Here is a tiny trained network, its code and every weight. The questions are about switching its units off for an input and a target symbol, where a switched-off unit gives its printed mean instead of its output.

import numpy as np


def w(rows, s, z=0):
    codes = np.array(rows[::2]) - 128.0
    scale = np.full(codes.shape[1], s)
    scale[-1] = z or s
    return codes * scale


def f(y):
    return np.maximum(y, 0)


def softmax(a):
    e = np.exp(a - a.max(-1, keepdims=True))
    return e / e.sum(-1, keepdims=True)


def log_softmax(a):
    a = a - a.max(-1, keepdims=True)
    return a - np.log(np.exp(a).sum(-1, keepdims=True))


def net(x, mask):
    ids = ['αβγδζπτφ'.index(c) for c in x.split()]
    T = len(ids)
    res = E[ids] + P[:T]
    r = res
    for j in range(2):
        rows = slice(4 * j, 4 * j + 4)
        q, k, v = (r @ M[0][rows].T for M in (Q, K, V))
        z = softmax(np.where(np.tri(T) > 0, q @ k.T / 4**0.5, -1e9)) @ v
        o = O[0][rows]
        res = res + np.where(mask[j], z, o[:, -1]) @ o[:, :-1]
    y = f(res @ A[0][:, :-1].T + A[0][:, -1])
    res = res + np.where(mask[2:18], y, B[0][:, -1]) @ B[0][:, :-1]
    return log_softmax(res[-1] @ U[:, :-1].T + U[:, -1])


Q, K, V, O, A, B = {}, {}, {}, {}, {}, {}
E = w([
[40,109,128],'α',
[31,145,113],'β',
[176,76,146],'γ',
[172,74,148],'δ',
[120,140,126],'ζ',
[232,55,145],'π',
[166,69,150],'τ',
[174,238,8],'φ',
],0.016)
P = w([
[221,148,153],'0',
[101,5,96],'1',
[120,42,100],'2',
[120,65,98],'3',
[120,85,95],'4',
[117,95,90],'5',
[112,101,90],'6',
[113,108,86],'7',
[106,115,84],'8',
[106,119,81],'9',
[101,127,81],'10',
],0.011)
Q[0] = w([
[127,126,142],'h1',
[184,133,170],'h1',
[182,173,170],'h1',
[145,172,151],'h1',
[143,174,209],'h2',
[174,163,246],'h2',
[171,73,88],'h2',
[137,133,176],'h2',
],0.011)
K[0] = w([
[113,116,146],'h1',
[239,73,220],'h1',
[250,90,217],'h1',
[165,125,134],'h1',
[96,79,206],'h2',
[128,81,190],'h2',
[169,85,58],'h2',
[149,142,165],'h2',
],0.012)
V[0] = w([
[114,193,155],'h1',
[60,133,126],'h1',
[193,40,59],'h1',
[73,139,187],'h1',
[96,190,67],'h2',
[177,88,204],'h2',
[142,132,239],'h2',
[74,61,243],'h2',
],0.011)
O[0] = w([
[195,89,22,47],'h1',
[81,67,125,207],'h1',
[73,221,216,213],'h1',
[124,48,153,125],'h1',
[217,218,149,150],'h2',
[59,25,47,75],'h2',
[155,24,57,3],'h2',
[130,2,172,45],'h2',
],0.0075,0.0046)
A[0] = w([
[128,8,99,58],'n1',
[187,110,171,169],'n2',
[210,160,120,13],'n3',
[134,138,110,132],'n4',
[180,94,123,202],'n5',
[65,106,69,79],'n6',
[130,166,140,82],'n7',
[75,44,113,132],'n8',
[174,102,128,182],'n9',
[166,157,105,12],'n10',
[99,202,131,29],'n11',
[145,136,161,114],'n12',
[107,143,43,115],'n13',
[101,106,150,213],'n14',
[142,132,144,105],'n15',
[160,124,113,129],'n16',
],0.015,0.011)
B[0] = w([
[209,255,57,174],'n1',
[118,56,115,155],'n2',
[72,125,157,175],'n3',
[141,119,122,145],'n4',
[141,34,59,158],'n5',
[210,56,125,164],'n6',
[136,80,131,187],'n7',
[169,71,176,239],'n8',
[142,74,63,149],'n9',
[70,144,149,158],'n10',
[170,60,147,231],'n11',
[134,101,144,151],'n12',
[142,80,153,146],'n13',
[46,145,113,248],'n14',
[112,128,143,136],'n15',
[119,113,144,133],'n16',
],0.01,0.011)
U = w([
[152,31,107,113],'α',
[96,81,147,156],'β',
[49,149,129,152],'γ',
[58,254,85,252],'δ',
[145,127,171,30],'ζ',
[149,140,114,84],'π',
[137,133,104,70],'τ',
[179,183,100,186],'φ',
],0.015,0.012)

Each question gives the input, a string of symbols that net reads in full, and the target symbol t.
The units are the heads (4 rows each of Q, K, V and O) and the neurons (one row each of A and B). Each row of codes is followed by its name. A weight is (code - 128) times the scale printed after its matrix; where a second scale follows, it is the last column's (O, A, B and U).
mask holds one flag per unit, heads first, then neurons. A switched-off unit (its flag False) gives its mean, the last column of its rows in O or B, instead of its output. The means were averaged over made-up inputs and are rounded, as every weight is.
A unit's drop is (log p(t) with every unit on - log p(t) with that unit switched off) / (log p(t) with every unit on - log p(t) with every unit switched off).
The circuit of an input: a set's keep is (log p(t) with only the set's units on - log p(t) with every unit switched off) / (log p(t) with every unit on - log p(t) with every unit switched off). Starting from the 12 units with the biggest drops (on a tie, the unit counted first), units are removed one at a time, each time the one whose removal leaves the highest keep (on an exact tie, the one counted first), for as long as the keep stays at least 0.8.
units of the circuit, in order: the units of the circuit, biggest drop first
k most important neurons: the k neurons with the biggest drops, biggest first
heads that matter: for each layer, one digit per head in row order, 1 if its drop is at least 0.15 and else 0, layers parted by /
input φ ζ ζ β ζ ζ π π ζ ζ δ, target φ: units of the circuit, in order	h2
input π π β, target α: 2 most important neurons	n8; n6
input β ζ ζ π ζ φ γ, target ζ: units of the circuit, in order	h2; n11; h1; n1
input γ α β β ζ φ ζ ζ, target ζ: units of the circuit, in order	h2; n11; n1
input π δ δ δ α, target α: heads that matter	01
input β φ ζ β, target ζ: units of the circuit, in order	n11; h2
input ζ φ ζ β ζ β α, target φ: 2 most important neurons	n11; n14
input α γ ζ φ β α, target ζ: 2 most important neurons	n11; n7
input α ζ π ζ γ ζ γ ζ τ φ ζ, target ζ: 4 most important neurons	n11; n7; n14; n1
input δ φ γ ζ α β ζ π α β ζ, target φ: units of the circuit, in order	h2; n14
input τ γ β ζ π α φ β γ, target ζ: 3 most important neurons	n11; n14; n1
input φ ζ ζ ζ ζ ζ ζ, target φ: units of the circuit, in order	n11; h2
input ζ γ π ζ α ζ γ φ π, target ζ: 2 most important neurons	n11; n14
input ζ α ζ ζ, target γ: 2 most important neurons	n11; n1
input π ζ π ζ ζ ζ, target δ: 2 most important neurons	n11; n8
input ζ γ α π φ β, target ζ: 2 most important neurons	n11; n7
input ζ ζ ζ ζ ζ β, target α: heads that matter	10
input τ ζ δ β ζ α ζ ζ π π, target β: 3 most important neurons	n1; n2; n11
input β ζ β ζ α φ τ, target ζ: heads that matter	01
input π ζ φ β α, target ζ: heads that matter	01
